In the rows, 128 means zero.
Each row is followed by its class; each block has classes of its own.
[101 114  92 148 150 115 134 127 101  92 124 124 131 118 118 113 133 128
 134 119 154 139 147  97  94 131 101 128  94 111 101  96 109] -> E
[125 109 101 141 160 126 154 136 112 125 124 151 127 110 112  98 142 143
 127 137 144 152 141 101 109 140 121 142 132 121 138 112 108] -> D
[109 182  86 116 142 131 152 128  83 109 105 147 124 123  96 102 125  99
 138 155 136 117 168 132 133  96 119  97 117 123  46 115 123] -> H
[103 121 121 143  99  85 114 108  88 101 133 104 152 140 127 146 101  99
 118  91  91 144 150 157  82 172 121 109  71 169  91 105 150] -> N
[111 117  95 144 160 117 152 123  97 107 110 132 135 125 106 106 127 133
 146 124 149 152 144 136  91 143 130 123 116 153 124 107  90] -> N
[161 145 151 126 102  87 149  77 143 122 109 101 103 139 154  93  24 164
 115 125 108 160 129  75 105 134 160 135 101 126  86 104 159] -> J
[143 167 144  77  82 106 100 161  59 102 112 168 125 151  85 132  90  84
 140 192 126 181 150 128 144 141 121 116  79 103  52  93 119] -> D
[108 176  83 139 110 118 162 115  75 104  78 149 155 132  95  88 121  95
 147 167 135 146 157 165 111  84 132  97 126 128  42 127 101] -> G
[163 149 137 129  89  85 143  69 120 111  67 119 107 151 140 113  57 124
 133 139 147 182 141  91 101 107 109 142 109 146  71 115 137] -> A
[118  90  89 129 162 131 156 134 122 129 124 152 123 101 125  95 115 140
 132 135 104 138 141 120 100 171 142 134 130 142 170  96 130] -> Y
[136 150 114 103  74 112 158 156 111 118  92 175 128 135 109 106 113  82
  96 179 139 123 145 123 171 103 196 131 110 121  31 105 154] -> A
[141  76 131 125 206 151 192 150 197  83 168 181  66  76 133 106 129 103
 161 102 211 161 119  69  79 145 104 176 125 157 137 160  43] -> F
[152 109 133 136 104  98  91  93  82 108  93 126 107 149 130 111  43 159
 120 153 116 136 126  91  84 152 121 137  97 134 121  94 161] -> C
[111 107 135 127 165 117 154 142 131 112 140 125 100  86 127 104 137 100
 100 116 128 101 107 153 103 170 141 121 105 132 119 139 143] -> F
[119  99 114 150 156 131 138 151 116 113 134 136 130 108  91  92 136 125
 138 118 143 127 144 124  89 168 138 125 125 134 139 107 110] -> F
[141 121 132 147 111  90 119  74 124 137 111  88 137 148 129  76  76 158
 125 140  89 157 119 104  81  86 160 128 119 145 132 107 152] -> G
[155 122 156 116 110  99 155 103 152 118 118 119 105 153 165 110  31 160
 124 135 120 170 112  87 106 142 145 151  94 134 121 118 127] -> J
[119 146 155 183 138 158 164 110 154  70 163 141  87  81 107 193 149 129
 126  94  86  69 110  99  73 199  75 112 147 126 128 106 160] -> G
[137 143 169 165 112 148 153 155 145 100 175 115 138 145 108 156 148 122
 134 102 106 111 121 125 103 202 114 130 137 120 144  96 131] -> E
[137 174 145 128  85 108 135 116 110 132 100 133 123 137 131 123 119 112
  95 113 145 122 136 125 121 131 143 135 133 122  52 114 178] -> F
[133 178 137 128  81 103 151 111 117 119  90 133 111 128 145 131 106 127
  89 123 144 125 145 109 141 132 147 135 121 106  27 120 174] -> J
[132 131 168 152 132 119 139 147 138 119 169 130  77 105 115 116 187 115
  83 135 135 105 115 110 117 146 131 152 110  93 105 130 160] -> D
[116 215 137 192  44 122 151 104 122 121 130  99 177 195 151 135 136  95
 160  76 175 115 122 154 136  83 130 120 150 102   4 106 134] -> C
[139 117 122 140 126 109 129 141  93 135 119 104 101 125  98 105 162 116
  94 147 131 116 155 124  87 131 112 134 123 124 122 132 147] -> E
[159 134 169 121 113 128 142 133  96 103 125 119  94 163  63 142 146  91
 121 148 148 125 130 129  79 138  96 117 135 147 109 120 129] -> F
[116 111 122 139 149 110 151 137 115 127 144  97 118 121 111 101 178 108
 101 133 140 102 130 141  97 131 119 127 111 121 126 138 122] -> E
[121 146 143 176 123 143 145 132 138  92 153 121 131 115 130 176 120 123
 119  83 105 100 109 144 126 181 115 108 137 119  94 108 151] -> C
[131 121 132 151 128 124 123 129 108 126 118 115  95 133  74 116 150 115
 110 134 135 105 161 134  89 134 135 126 121 138  93 134 134] -> J
[131 176 140 142  88 123 135 118 108 126 124 152 111 123 136 122 119 119
 104 114 112 115 149 103 108 171 110 143 117 109  76 104 191] -> D
[123 171 163 160 119 138 165 129 145  97 164 114 122 130 129 184 140 118
 140  85 113 106 111 133 116 173 120 114 136 126 106  94 146] -> N
[147 129 129 129  92  81 168 102 115 145 100  99 127 164 171  55  39 157
  99 138  99 187 115 112 115 112 174 147  98 152 112  95 135] -> A
[132 176 151 118  54  93 140  97 117 104 108 138 144 154 158 123  95 107
 113 127 109 133 145 116 114 140 132 140 105 141  43 128 170] -> G
[128 156 155 146  86  87 100  90 112 125 117 119 122 136 140 143 114 136
 109  78 123 123 132 122 114 143 140 158 115 132  38 113 164] -> P
[138 132 149 110 137 110  90  98 150 128 108 119 121 130 136 115 120 144
 156 126 144 123 144  78 116 103 131 152 128 131 115 141 137] -> G
[126 187 154 152 109 140 169 130 142 100 165 123 116 113 120 175 128 118
 135  93  87  84 125 118 115 213  87 103 140 118 106  87 161] -> H
[126 171 196 153 116 154 156 131 179 102 192 143  87 107 150 238 156 118
 141  79 132  57 122 102 120 209  88 145 136 111  95 137 129] -> J
[130 139  96 110 119 111 138 147  74 128  87 150 142 125  85 105 123  99
 130 174 123 158 163 160 125 105 143 113 122 125  68 116 125] -> P
[118 145  95 119 145 119 147 156  87 117 108 133 131 122 104  99 128 105
 137 149 145 121 162 142 124 131 128 117 111 112  80 125 104] -> E
[126 102 141 137 134 111 134 136 116 140 123 112 106 137  91 113 167 108
 106 152 129 115 125 145 102 140 139 139 112 148 138 117 122] -> A
[120  97  94 144 144 125 151 130 106 118 118 145 135 109 100  79 113 145
 129 126 107 137 148 115  84 163 138 132 123 140 138  90 131] -> P
[130 162 152 181 120 142 177 129 147  93 164 104 120 129 121 172 129 124
 116  83  93  91 115 123 101 181 108 113 140 111 104  94 164] -> E
[111 151  93 145 130 132 157 130  97 102 107 140 153 148  99  95  92  85
 164 137 149 137 148 156 108  82 150  95 113 126  54 111 112] -> F
[112 152 107 109 121 126 103 107  82 117  99 153 138 160 101 142  85  99
 159 157 132 119 163 139 133  65 135 113  85 149  55 122  92] -> A
[106 142 123 142 120 106 121 116 107 123 134 112 116 133 108 119 125 117
 123 119 115 104 120 146  96 143 102 114  97 134 112 114 127] -> H
[ 78  77  68 146 194 141 192 131 153  91 132 203 165  32 177  88 103 171
 104 129 115 162  99 125 124 193 162 134  98 133 200 111 101] -> N
[127 162 146 162 104 138 160 123 138 107 152 131 121 122 135 162 120 116
 152 100  99 118 118 134 113 186 117 117 145 114 113  86 151] -> Y
[114 171 120  99 116 104 143 109  92 104  64 168  91 110 150 142  87 117
  78 133 161 149 112 109 122 129 110 137  99 110  35  98 176] -> F
[114 108 101 146 169 121 147 116 105 107 109 141 124 120 111 108 124 144
 136 136 144 154 137 119  87 141 140 135 115 151 139  98 109] -> N
[117 122  96 100 128 101 112 158  53 146  96 116 171 175 125  94 109 120
 124 155 108 170 177 150 151  99 163 127 108 135  86 116 137] -> D
[115 175 140 129  99 109 128  98 117 131  89 128 118 150 142 151 123 118
  89 112 131 123 137 124 137 113 126 144 106 134  47 106 170] -> A
[116 118 107 160 167 123 141 140 105 111 129 124 111 114 101  99 153 119
 137 119 140 157 154 106  90 155 116 137 121 117 106  89 135] -> D
[155 135 126 124 113  87 140  74 132 136 104 116 115 142 153  92  48 157
 133 137 110 163 130 100 103 111 138 138 109 127 116 108 143] -> Y
[139 170 113 137  68  95 133 117 111 106  95 133 126 129 120 125  79  95
 122 113 152 132 135 133 130 124 115 107 111 108  15 118 142] -> C
[118 105 114 160 139 122 152 126 130 100 129 133 130 118 118 112 115 137
 135 125 137 146 153 101 100 160 150 134 114 129 108 103 119] -> J
[145 165 122  76  99  85 106  92  67 135  60 179 102 133 141 121  93 150
 143 172 179 102 154  76 127 157 110 166 127 133  81 123 120] -> H
[124 115 127 152 131 107 141 136 113 119 135  98 121 137 109 119 146 109
 112 127 125 112 136 149  84 146 108 127 104 127 123 134 126] -> E
[122 188 117 131  98 101 156 106 106 145  96 124 149 138 130 125 123 130
 103 127 114 117 142 148 133 147 123 120 138 127  77 111 157] -> H
[125 171 133 121  91 106 133  96 115 113  91 142 129 141 137 130 116 115
 105 126 125 136 142 112 119 108 136 141 126 142  41 123 166] -> G
[120 155 103 124 130 111 136 148  77 119  98 148 116 108 103  94 117  94
 151 158 133 126 162 162 121 126 144 119 109 108  44 123 122] -> P
[157 148 139 132 112  91 155  88 131 141 115 103 119 158 152  65  24 157
 158 131 114 164 114 117  82 127 161 134 103 148 134 105 116] -> N
[119 151 157 163 125 150 151 144 146 103 147 125 106 123 111 191 148 119
 120  92 100  89 127 116 126 188 114 124 135 126 108  81 161] -> A
[116 164 162 169 108 152 118 149 149 101 187 130 131 138 118 194 152 135
 127  82  91  99 139  88 135 175 125 133 136 120 103  69 170] -> H
[133 114 138 146 131 122 148 146 126 121 124 114 102 120  86 118 164 110
 100 146 136 115 143 146 109 143 139 121 124 123 108 143 131] -> J
[134  98 136 154 125 111 121 129  99 148 143 110 136 154  92  95 135 129
 118 155  96 142 127 155  73 144 120 129 106 138 179 122 121] -> D
[136 151 121 126  95 126 124 143  66 128  92 138 129 168  81 101 140  93
 152 177 152 151 175 131 119 100 133 129 124 143  78 102 100] -> A
[147 133 133 123  93  86 138  84 131 123  99 103 121 139 159 116  40 158
 116 116 123 174 125  80 117 118 146 131 108 127  86 103 150] -> J
[115 165 101 141 133 130 132 123  72 101 104 147 123 112  91 114 146 102
 125 158 141 128 169 137 120  89 147 103 116 124  55 114 141] -> N
[ 91 159  78 140 122 135 136 115  66 110  80 138 212 154  99  76 129 105
 125 153  85 168 190 182 117  96 154  92 121 158  73 120 138] -> G
[151 142 135 147  98  84 136  86 129 129 117 104 123 144 160 101  47 163
 130 112 113 160 118  88 107 116 121 135 105 104 104 110 153] -> D
[130 192 135 125  98 106 145  97 113 132 106 134 121 126 143 138 127 123
  92 116 142 133 137 123 141  95 153 132 129 131  40 121 163] -> N
[138 177 149 118  66 101 129 105 102 124  89 135 120 146 140 150  97 126
 103 123 138 138 146 116 127 150 125 139 117 125  45 120 157] -> J
[138 160 170 179  77 139 148 127 146 116 163 116 126 145  93 179 158  97
 150 101 113 110 132 118  94 179 100 122 142 133 113  77 134] -> A

A new block, with new classes.
[105 124  45  99 125 161  72 169 163 140 185 101 151 149  93 125   4 149
  96 124 182 186 126  91 120 106 122 122 115  76 149 101 186] -> M
[ 95 180 146 100 141 146 223  82 138 153 127 110 119 161 143 104 131 180
  67 119  93 144 108 186 151 102 125 136 142  67  93 165 200] -> M
[143 134  61 112 121 157  65 147 164 133 169 118 144 184  93 142  24 142
 104 126 185 184 128  73 125 122 112 118 127  80 163  88 168] -> T
[119 135  58  84 133 160  67 163 159 133 171 107 149 155  96 150  28 164
 116 129 182 183 130  85 122 105 118 126 109  90 175 100 183] -> X
[108 128 105 143 108 117 126 166  98 112 154 105 115 119 116 119 118 159
 147 114 114 139 153 163 110 113 111 127 100 120 134 140 148] -> X
[133  95  92  74 172 127 120 133 140 101 143 109 154 118  93 130  76 129
 113 153 147 164 113  90 121 141 118 157 130 147 221 107 203] -> L
[149 129  69  90 122 148  70 138 168 138 175 107 138 167 102 146  24 164
 116 124 188 163 119  64 119 128 110 110 124 101 148 108 159] -> Z
[111 119 105 145 102 120 129 172 102 109 170 106 120 127 109 119  99 164
 136 115 101 155 154 158 117 112 112 141 103 126 135 137 160] -> X
[110 127 105 138  94 123 118 158 123 109 164 107 122 121 108  84  96 166
 145 116 106 141 163 152 106 130  98 126  99 128 113 144 143] -> B
[124 143  78 134  97 106 103 148 117 117 137 101 111 136 119 105  92 145
 150 123 117 152 152 156  89 134  98 125  85 115 111 125 130] -> V
[115 144  89 145 101 112 109 148 123 109 140  86 115 129 118  89  91 166
 151 120 100 157 167 159  97 141  95 134  91 139 108 134 131] -> B
[129  96  77  51 148 134 122 146 138 103 148 132 152 125  82 132  69 124
 121 148 166 169 111  97 114 133 113 148 133 133 202 101 199] -> V
[145  98  87  59 148 124 114 135 147 105 136 119 151 121  90 140  76 122
 120 150 165 177 107  91 120 137 114 154 123 132 216 105 205] -> V
[ 83 192 154  99 161 142 214  68 145 147 120 122 113 159 147 116 152 181
  85 107  97 114 114 179 135  99 121 117 135  94  99 166 172] -> L
[149  94  97  78 153 119 114 150 140 107 135 122 158 112 107 139  86 119
 104 152 151 182 123 104 129 141 118 160 134 132 230 100 203] -> T
[101 185 149  93 154 141 215  83 141 156 136 111 119 164 159 115 140 178
  63 123  92 132 117 190 151 112 118 136 142  64 110 159 188] -> T
[ 87 186 152  84 152 152 216  70 152 146 143 116 122 156 142 103 142 195
  88 113  99 123 111 170 141 112 116 132 137  80  98 176 180] -> B
[113 134  85 176 101 101 118 149 100 116 143  95 116 132 120 107 108 166
 150 117 102 161 154 154 109 132 106 139  96 159 119 124 145] -> W
[ 87 178 162  90 146 150 221  68 146 146 143 114 117 158 143  99 138 194
  84 117  90 124 117 171 145 110 115 132 140  83  97 174 182] -> B
[105 144  46 109 137 159  77 138 162 139 175 102 149 164 101 142  41 169
 121 123 185 167 116  86 128 108 120 122 107 102 157 104 177] -> W
[120 126 111 113 106 110 140 152 122 121 167  89 112 127 128 103  95 167
 133 116 109 131 150 162 116 123 100 121 107 128 110 148 143] -> Z
[115 133  99 154  96 115 110 153 121 120 155  90 112 116 121  96  91 158
 153 119 104 150 166 151 100 140  98 138  94 138 107 132 121] -> B
[103 133  50 104 135 158  81 141 163 137 185 101 149 168  97 138  30 170
 121 122 191 175 119  84 137 105 113 119 114 114 157 100 178] -> W
[132 130  52 105 127 157  61 145 147 126 167 113 146 173  90 155  35 155
 123 134 179 178 120  63 114 113 123 122 118  85 186  96 180] -> X
[112 136  49  90 125 164  66 128 172 128 176  96 143 179  87 124  18 150
 133 126 189 173 126  70 108 122 107 116 113  91 148 101 154] -> B
[110 129  43 123 131 160  89 123 151 129 187  93 141 192  87 140  23 162
 124 115 191 174 112  71 126 106 114 117 121 106 146 102 169] -> W
[121 142  82 148  98 102 115 164 111 113 139  93 118 136 128 104  94 140
 133 117  98 165 164 168 108 124 101 132  99 109 126 119 138] -> T
[124 142  88 152 105 103 100 164 106 117 132 101 117 124 125 125 102 160
 145 120 102 175 160 154  95 125 111 144  86 129 134 127 143] -> X
[116 131  89 168  93 108 116 163 114 123 138  94 116 120 123 104  86 146
 128 112 106 169 157 168 105 123 112 133  99 130 103 130 141] -> M
[ 95 127  94 124  96 124 136 150 115 103 162  88 116 130 109  82  95 154
 146 112 103 135 162 164 107 119  99 123 102 118 108 144 141] -> B
[113  91  65  80 163 128 131 137 127 107 151 119 164 117  99 137  82 140
 123 142 166 164 101  93 123 130 118 155 137 158 203 104 198] -> W
[152  84  95  77 152 116 103 152 129  98 127 131 165  97 103 154  93 135
 125 160 149 184 115  87 120 134 122 168 124 150 247 104 212] -> X
[107 185 152  79 139 144 211  68 149 152 138 126 115 180 136 109 133 182
  78 126  98 133 103 170 145 112 112 129 135  72  94 163 192] -> V
[119  96  71  90 160 126 124 138 123 104 144 126 163 117  95 138  93 146
 127 142 165 167 103  93 123 138 119 155 135 159 207 105 204] -> W
[127 136  95 165  99 106 113 169 108 123 148  93 111 129 129 112  95 144
 127 114 103 157 170 168 112 132 105 132 101 122 117 121 129] -> T
[111 132 111 137 107 114 138 165 100 107 151 110 115 127 110 108 109 163
 144 116  98 156 160 160 117 106 110 132 107 127 144 139 156] -> X
[116 127  45 136 129 160  72 124 150 137 187 110 140 182  95 153  37 158
 123 116 194 169 108  59 119 120 125 117 123 103 152 101 162] -> W
[114 184 160  83 145 132 205  79 158 157 132 117 114 154 155 125 133 206
  75 102 110 127 116 169 132 108 113 116 135 101  93 178 178] -> Z
[110 140  88 156 115 109 114 147 104 113 138  87 110 129 122 108  99 146
 146 119  97 141 158 156 104 131 106 130  95 129 117 123 129] -> L
[ 91 193 149  87 159 145 222  72 141 143 128 116 115 166 141 102 143 190
  80 120  82 122 114 182 144 108 115 130 135  85 101 168 189] -> L
[115 135  59  82 136 161  68 162 162 136 179 105 148 156  94 149  27 165
 116 128 187 184 126  83 120 103 118 128 106  82 176 103 185] -> X
[136 101  80  49 151 135 127 136 140 106 139 130 156 128  81 134  77 125
 123 153 169 164 106 101 113 133 110 152 127 131 194 104 195] -> V
[137  95  88  37 164 121 126 145 143 111 147 115 159 108 105 135  70 145
 113 148 164 159 106  91 111 136 112 151 135 138 205 114 197] -> Z
[115  91  81  63 158 138 126 143 138 102 153 116 161 106  88 122  71 137
 121 142 161 158 119  92 106 137 113 155 134 141 196 112 189] -> B
[139 137  60  80 126 151  75 136 172 132 175  95 137 182  95 140  12 163
 112 123 182 173 121  66 117 115 113 110 120  88 151 108 165] -> Z
[120 124  42 110 118 159  65 147 162 135 168  98 143 171  91 133   4 138
 106 124 190 192 119  76 115 113 121 120 120  75 147  93 172] -> M
[104 183 151  89 152 146 221  83 132 146 133 119 125 158 141 131 145 202
  77 120  93 138 107 173 144  98 123 143 136  77 125 169 212] -> X
[129 126 117 134  99 104 127 159 121 112 168 108 114 130 125 100  93 174
 139 115 100 141 150 149 125 128  99 122 111 135 116 147 140] -> Z
[115 125 100 139  97 112 130 163 111 111 159 101 120 133 124  98 103 138
 131 120 103 138 157 170 121 120 102 123 112 108 135 127 151] -> T
[125  98  77  60 156 137 116 141 138 104 148 124 163 108  89 117  76 142
 123 151 161 163 118  90 103 148 111 155 129 134 197 114 192] -> B
[102 132  63 155 102 105 120 150  95 112 146  75 117 136 121 104  98 160
 149 118 104 155 154 163 105 126 104 136  91 140 119 123 150] -> W
[ 90 181 136 103 149 142 222  63 129 155 137 110 120 172 147 119 154 195
  80 116  99 133 101 174 152 108 124 135 138  92 101 165 200] -> W
[115 139  53  80 128 160  63 152 174 134 182 106 141 173  86 132   7 153
 119 128 190 173 124  84 123 112 108 113 109  86 152  95 169] -> V
[117 131  60  93 120 158  73 169 167 133 181 104 147 160 103 135  19 142
 108 125 179 175 137  96 139 106 109 117 123  84 168  87 171] -> T
[ 88 181 147 123 151 137 225  62 137 154 134 123 118 158 149 133 161 194
  89  97 113 126 103 167 149  93 125 122 140 116 105 171 184] -> W
[115 143  88 151  97 113 100 154 124 110 142  93 117 130 111  93  94 161
 154 116 105 159 164 152  95 142  99 134  90 140 111 131 132] -> B
[135 127  69  98 125 153  67 136 164 145 190  93 129 177 101 153  14 163
 107 114 197 162 123  62 119 118 117 104 122  89 140 108 153] -> Z
[107 134  54  96 130 171  80 127 173 129 188  96 138 182  85 128  14 150
 125 115 187 170 127  70 111 110 115 114 119  92 141 109 145] -> B
[141 142  60 117 122 157  63 142 161 133 162 113 138 187  94 142  32 144
 108 125 184 173 131  81 122 124 115 109 127  83 160  92 162] -> T
[ 99 193 149  92 154 138 208  77 140 150 111 128 122 150 149 142 168 187
  89 103 113 134 109 176 129  89 129 124 128  89 121 174 186] -> X
[ 85 180 162  98 145 150 215  70 141 151 145 109 110 159 140 105 136 193
  83 115  93 131 120 168 142 114 118 136 140  82  96 168 181] -> B
